Below are the code and all the weights of a small trained network. Each question names an input and a class and asks about switching units off, where a switched-off unit gives its printed mean instead of its output.

import numpy as np


def w(rows, s, z=0):
    codes = np.array(rows[::2]) - 128.0
    scale = np.full(codes.shape[1], s)
    scale[-1] = z or s
    return codes * scale


def f(y):
    return y / 2 * (1 + np.tanh(0.7978845608 * (y + 0.044715 * y**3)))


def log_softmax(a):
    a = a - a.max(-1, keepdims=True)
    return a - np.log(np.exp(a).sum(-1, keepdims=True))


def net(x, mask):
    res = np.array(x, float).reshape(1, 5) / 4 @ E
    y = f(res @ A[0][:, :-1].T + A[0][:, -1])
    res = res + np.where(mask, y, B[0][:, -1]) @ B[0][:, :-1]
    return log_softmax(res[-1] @ U[:, :-1].T + U[:, -1])


A, B = {}, {}
E = w([
[168,110,165,20],'x0',
[138,77,254,118],'x1',
[175,180,144,113],'x2',
[132,156,78,64],'x3',
[189,249,77,162],'x4',
],0.0098)
A[0] = w([
[128,101,240,114,252],'N0',
[105,107,207,172,152],'N1',
[4,135,123,76,255],'N2',
[195,157,128,32,213],'N3',
[43,57,80,137,189],'N4',
[158,164,111,90,247],'N5',
],0.011,0.0074)
B[0] = w([
[39,203,203,42,254],'N0',
[1,165,24,90,194],'N1',
[47,198,218,61,219],'N2',
[164,192,156,31,230],'N3',
[40,225,248,221,222],'N4',
[114,254,178,67,213],'N5',
],0.0074,0.011)
U = w([
[20,121,153,130,127],'0',
[189,29,114,134,33],'1',
[163,68,118,139,16],'2',
[107,141,182,85,255],'3',
[139,81,85,125,20],'4',
[162,190,9,168,199],'5',
],0.011,0.0044)

Each question gives the input, the list of numbers given to net, and the class t.
The units are the neurons (one row each of A and B). Each row of codes is followed by its name. A weight is (code - 128) times the scale printed after its matrix; where a second scale follows, it is the last column's (A, B and U).
mask holds one flag per neuron, in row order. A switched-off neuron (its flag False) gives its mean, the last column of its row in B, instead of its output. The means were averaged over made-up inputs and are rounded, as every weight is.
A unit's drop is (log p(t) with every unit on - log p(t) with that unit switched off) / (log p(t) with every unit on - log p(t) with every unit switched off).
The circuit of an input: a set's keep is (log p(t) with only the set's units on - log p(t) with every unit switched off) / (log p(t) with every unit on - log p(t) with every unit switched off). Starting from all 6 units, units are removed one at a time, each time the one whose removal leaves the highest keep (on an exact tie, the one counted first), for as long as the keep stays at least 0.8.
circuit, biggest first: the units of the circuit, biggest drop first
most important unit: the unit with the biggest drop
top k neurons: the k neurons with the biggest drops, biggest first
drop of u: that unit's drop, to one decimal
input [0,2,-6,7,7], class 5: most important unit -> N0
input [-5,8,4,-6,8], class 0: top 3 neurons -> [N1, N3, N0]
input [-4,-2,3,-1,2], class 5: circuit, biggest first -> [N0, N2]
input [-2,6,4,-3,2], class 0: top 3 neurons -> [N1, N3, N5]
input [-1,0,-1,7,5], class 5: top 3 neurons -> [N0, N4, N2]
input [-5,1,5,2,2], class 5: top 2 neurons -> [N0, N2]
input [-3,6,4,-1,-3], class 0: top 3 neurons -> [N1, N3, N5]
input [2,5,1,-4,-3], class 0: top 2 neurons -> [N1, N3]
input [0,-5,8,-4,4], class 5: top 3 neurons -> [N0, N2, N4]
input [8,4,-7,-2,-5], class 0: drop of N5 -> 0.1
input [-5,3,4,5,6], class 5: drop of N2 -> 0.2
input [6,7,-4,-6,-3], class 0: drop of N1 -> 0.5
input [4,-6,7,-7,7], class 5: drop of N5 -> -0.1
input [-8,2,-8,4,7], class 5: circuit, biggest first -> [N0]
